Rows and roughly how far along a hidden order each lies, from 0 to 9:
In the rows, zero is written as 128.
[146 185 159 130 134 121 118 186  72 124 136 113 126 136 137 125 129 133
 111 151 117]
5
[152 157 125 127 137 117 119 104  91 130 113 113 129 130 129 134 136 146
 109  94 123]
6
[136 160 186 128 135 123 118 141 115 123 130 110 124 125 138 118 136 113
 123 180 129]
4
[152 253  75 117 128 119 117 146  85 126 142 119 126 120 127 131 138 139
 106 167 114]
2
[148 252  78 119 136 118 124 122 107 123 152 122 131 112 120 127 150 132
 103 169 122]
0
[133 161 126 116 128 124 131 117 147 128 135 114 130 132 118 129 137 117
 128 162 133]
3
[148 216 114 108 128 131 119 137  99 124 136 120 126 134 137 126 136 142
  98 126 127]
5
[148 139 135 131 137 124 124 110 103 128 129 122 131 125 126 131 139 130
 122 130 135]
4
[131 185 122 114 130 125 126 134 139 129 137 117 130 132 124 138 140 131
 108 126 130]
4
[125 168  98 145 110 127 137 198   1 128 165 150 127 114 126 115 124 117
  92  55 123]
8
[129 127 146 134 125 127 122 158  85 127 141 136 126 126 129 122 134 138
 100  81 123]
6
[126 192 122  97 121 135 125 115 197 126 134 118 126 133 129 119 129 125
 102 123 131]
5
[156 233 112 134 139 119 114 188  57 127 147 123 130 136 125 147 146 143
  97 136 116]
3
[152 232 126 115 126 122 118 118 111 126 132 116 126 133 127 127 130 139
 100 112 121]
5
[130 182 132 123 134 130 126 162  97 127 142 130 130 129 132 133 123 136
 119 117 122]
5
[138  78 199 130 117 139 104 103 195 127 122 127 121 150 138 118 110 151
 114  89 134]
7
[141 206 112 129 126 127 129 190  56 125 147 129 126 126 135 121 133 129
 110 146 115]
5
[142 195 165 113 124 128 119  79 193 127 117 108 125 142 129 127 133 132
  97 112 130]
7
[144 171 127 120 131 127 127 137 101 130 129 115 131 140 113 140 147 131
 102 118 137]
6
[134 177 162  94 126 135 126 115 200 128 118 109 124 155 136 131 124 135
 111  75 120]
9
[120 119 124 125 114 125 133 108 170 131 122 124 127 135 120 132 128 134
 105  78 126]
7
[153 255  69  80 148 123 118  71 158 124 138 120 129 116 143 129 134 147
 103 141 123]
1
[120 134 131 138 119 129 128 174 109 129 150 129 131 132 115 130 132 117
 128 129 127]
4

Part 2:
[107 130 165 158 137 131 127  90  65 136  64  82 134 120  93 177]
4
[122 136 190 146 131 134 148 109 100 117  54 105 125 144 131 154]
4
[129 124 134 136 126 132 116 118  44 129  75 197 132 128 123 165]
4
[113 121 156 146 142 126 124 108 137 105 100  93 145 123  88 124]
2
[110 131 167 150 136 128 134 108  99 120  52  65 126 125 121 172]
6
[116 138 142 160 136 131 130 113 101 132  65  69 139 131  99 149]
4
[135 139 144 129 131 126 132 131  84 129  91 123 126 144 103 124]
3
[118 134 162 162 129 131 117 122  93 126  40 150 125 131 146 154]
7
[115 125 201 154 130 125 124  99  18 120  57 144 124 135 138 181]
6
[116 136 138 145 145 141 135 108  63 137  53 172 121 141 104 158]
2
[122 123 161 164 145 133 149  94  38 125  61  72 126 133 102 173]
0
[112 125 177 170 134 131 148  88  29 120  41  83 145 139 110 185]
0
[114 134 154 153 132 130 128 104 102 120  72 147 126 139 111 149]
3
[115 126 162 164 134 123 121 126 115 129  27 113 135 128 133 163]
9
[110 123 177 158 151 139 131  90  86 138  48  98 130 132  90 173]
2
[132 126 193 146 151 149 134 128  96 119  29 107 123 143 144 164]
7
[115 132 145 162 131 126 133 132 118 130  46 115 150 129 124 148]
5
[121 134 179 135 127 127 103  94  42 125 106 184 129 117 117 138]
6
[127 123 205 136 144 127 135 120 120  95  84 180 127 162 126 121]
4
[132 126 177 149 148 134 138 114 111 127  61  90 125 128 122 177]
7
[112 124 140 142 134 114 123 114 113 131  74 134 127 119 102 148]
4
[128 126 119 143 145 140 114 111 124 128 133 110 129 123 119 147]
4
[134 126 161 139 139 115 132 121 121 117  52 179 121 139 129 139]
8
[123 123 173 136 141 129 118 103 128 102  70 100 122 146 121 123]
2
[114 132 150 151 134 134 114 101 100 121 113 167 123 123 119 149]
5
[130 138 199 148 134 143 151 105  99 113  66  75 124 148 108 147]
6
[111 136 175 159 145 136 136 118 120 128  72  75 131 136  96 147]
5
[122 131 187 159 132 139 132 103  48 128  29 150 135 140 134 169]
7
[116 120 174 155 144 124 124  96 128 117  55 189 128 139  96 141]
3
[114 122 186 170 151 134 146  78 100 111  38 105 131 135 126 167]
4
[120 135 151 143 131 124 105 103  41 132  78  91 127 117 124 162]
6
[125 133 148 137 129 130 113  91  42 120  86 187 118 121 119 163]
5
[127 125 197 138 131 129 125 129  83 118  79 104 124 142 122 134]
7
[109 123 216 171 141 134 155  89  67 111  23 121 123 150 129 184]
3

Next part:
[131 168 102 119 102 139 196 147 124 187 136 131 148 103 166 157 133  88
 155 158 106 138 208 163 108 107]
1
[118 200  98 146  94 126 164 135 190  95 124 123 131 184 150 143 123 104
 129 155 114 113 157 154 132 129]
5
[125 174 100  74 100 122 127 131 137  69 142 140 102 140 141 155 139 129
 164  84  95 131 126 159 191  87]
6
[125 155 135  70 129 157 101 120 171 107 155 101  61 122 157 131 152 131
 122 145 138 164  53  92 124 132]
3
[134 143  99 137 154 149 151 163 130 110 159 141  94 152 157 147 137  73
 159 145 104 139 130 152 176 105]
9
[124 164 110 144 129 143 187 125  82 155 165  89 109  71 166 157 149  55
 146 116 105 176 116 144 170 103]
3
[170 185 128 158 117 145 172  96  86 102 193 115  89  95 157 167 155  77
 123  56  78 141  81 172 199  99]
4
[134 149 135  68 147 122 135 110 146  87 165 162 126 195 113 109 158  97
 129  72 102 121 118 121 128 160]
8
[ 92 166  99  66 180 111 181 166 157 117 140 164 123 180 156 144 133  53
 133 131 128 139 112  96 124 111]
6
[165 140 135 180 138 173 159 134 117 141 173  84  75 104 186 171 144 115
 172  96 104 138 129 121 157  85]
3
[111 165 118 110 138 147 141 148 172 163 139 145  97 104 159 152 139  81
 126 156 149 160  91  92  88 121]
0
[113 171  81 154 170 142 185 156 118 135 156  98  93 116 172 156 134  29
 158 168 118 193  93 116 185 100]
6
[136 167 151  68  75 133 140  95 148 103 159 145 133 151 134 138 155 159
 149  78 111 123 127 111 129 130]
3
[133 138 136 108 160 161 155 133 127 147 187 172 114 155 135 114 162 100
 144 113 113 155  82  95 130 155]
7
[147 121 173  84 113 143 100  99 108 145 165 133 106  68 130 143 148 163
 121  70 128 147  70 101 121 122]
0
[122 114 123  98 146 127 169 129  93 145 147  99 134 131 140 128 139 125
 177  96 122 150 162  96 149 108]
7
[114 123  75  68 196 134 168 178 104 143 146 106 104 160 142 117 145  49
 146 162 105 159 184 114 139 119]
9
[105 186 104 135 106 117 128 132 201  69 113  73  78 178 142 130 118 119
 118 183 153 132  94 116 153 127]
6
[146 136 118  87 154 149 127 148 137 121 155 204  98 138 131 139 148  83
  99 148  96 125 103 163 108 126]
5
[146 127 127  78 155 171  77 146 148 130 144 128  48 105 145 128 140 125
  89 169 127 146  65 135 118 134]
2
[104 117 109 110 145 117 156 119 135 157 147 106 144 120 124 113 134  81
 114 152 143 154 135 103 125 146]
4
[152 159 156 126  76 128 152  97 135 109 147  71 117 131 115 150 134 156
 172  98 123 131 128 100 156 114]
3
[166 142 118  89 133 153 155 117 125 108 173 167 128 199 130 118 168 107
 113 121  74 107 175 154 121 157]
7
[133 176 124 191 104 137 153  94 164 114 144  60 108 157 147 112 133  98
 104 179 134 131  93 134 140 164]
5

Part 4:
[141 145 144 126 127  86 105 139 115 151 126 129 125 104 143 144 133 148
  91 116 124  56 108 103 110 118 127 130 142 145 119 101 103 237 111 130
 185 138 140 126 146 143 119 137 123 134 151 153 145 136 129 147 115 137
 119 124 151  89  92 150 128 135 135  92 151 131 121 166 177 133 160 104
 132 114 149 129 148  97 119 134 111 134]
8
[143 110 150 126 128 159 118 122 145 119 105 120 125  77 136 133 131 133
 132 149 133 110  87 141 123 135 150 141 126 151 120 115 115 193 108 122
 150 145 132 143 107 153 126 145 130 135 137 151  33 121 106 152 128 135
 122 129 159 112  97 148 136 131 115 117 144 132 130 156 211 141 205 126
 117 117 167 124 139 144 120 117 126 137]
9
[137 145 154 128 109  88 152 115 101  97 126 126 135 204 131  96 131 255
 114 132 131  41 168 116 120 135 150 117 140  97 157 135 139 141 141 117
  83 127  88 183 149 131  89 125 136 132 124 116  43 145 116 124 149 128
 137 149 145 154 158 128 148  82 126 182 134 123 109  96  43  92 108 130
 136 140 125 129 122 167 121 122 153 122]
0
[127 141 138 131 116  75 144 136 112 132 123 130 121 198 127 109 125 171
  95 141 133  61 158 124 138 140 134 117 142 108 150 150 114  74 149 130
  73 116  97 152 148 113 102 112 125 124 129  99 105 158 140 102 144 127
 136 140 149 127 158 115 142  86 129 157 114 123 107 104  42  98  56 139
 143 142 114 133 124 138 127 128 151 124]
0
[119 126 113 139 127  40 131 155 131 166 118 131  92 160 125 138 123   1
  59 174 126 139 139 119 167 131 115 125 141 133 127 141 102  55 144 146
 121 115 124 108 146  94 120 116 123 118 137 111 197 158 159 103 128 127
 127 128 185  87 138 113 128 103 133 112  95 125 111 132  94 109  46 138
 145 132 116 134 125  90 137 130 136 124]
3
[144 137 156 123 112 131 150 107 109  92 129 123 141 161 130  99 133 255
 140 123 134  65 146 130 117 136 157 127 133 106 153 133 127 166 132 115
  93 136  99 179 133 148  95 136 136 135 123 132   1 135 103 131 146 126
 135 144 139 158 143 137 148  97 121 178 144 126 120 109  86 107 152 132
 125 136 145 124 125 179 120 117 149 126]
3
[126 133 113 135 131  20 117 165 121 184 122 131  93 158 130 146 125   7
  42 151 123 110 128 104 158 117 112 128 136 138 111 128  86 111 134 143
 152 125 139  98 155  94 121 119 119 121 146 123 246 156 158 115 114 136
 127 118 188  77 116 121 126 117 138  88 112 126 109 148 116 120  67 122
 147 125 128 134 136  68 136 137 120 128]
5
[124 145 112 135 125  11 129 156 113 181 134 131 102 186 126 133 125  62
  45 142 123  94 148 105 156 123 112 123 142 127 126 138  84 107 145 144
 125 121 128 111 161  95 117 114 121 119 138 114 213 163 159 104 122 131
 128 125 179  90 131 116 131 106 139 113 106 124 104 130  73 108  46 129
 150 131 118 134 132  90 135 136 129 124]
3
[114 135 114 139 122  47 141 144 132 164 126 132 100 195 120 125 122   1
  68 172 128 123 159 126 171 145 116 122 151 128 146 158  96  36 153 153
  87 113 109 124 143  97 118 112 125 116 132 102 136 167 160  90 138 119
 126 134 191  96 149 107 134  90 131 131  85 124 105 118  67  98  20 151
 146 136 106 133 122 118 136 126 147 121]
0
[140 131 149 125 122 132 124 120 122 111 118 126 130 122 137 129 132 179
 133 129 134  84 115 129 111 135 141 132 139 135 138 120 117 183 116 123
 135 132 123 150 120 154 110 137 126 134 140 140  53 132 117 142 134 128
 124 135 135 119 117 144 135 117 125 130 143 130 128 143 162 127 171 124
 124 124 147 127 136 140 117 122 133 132]
6
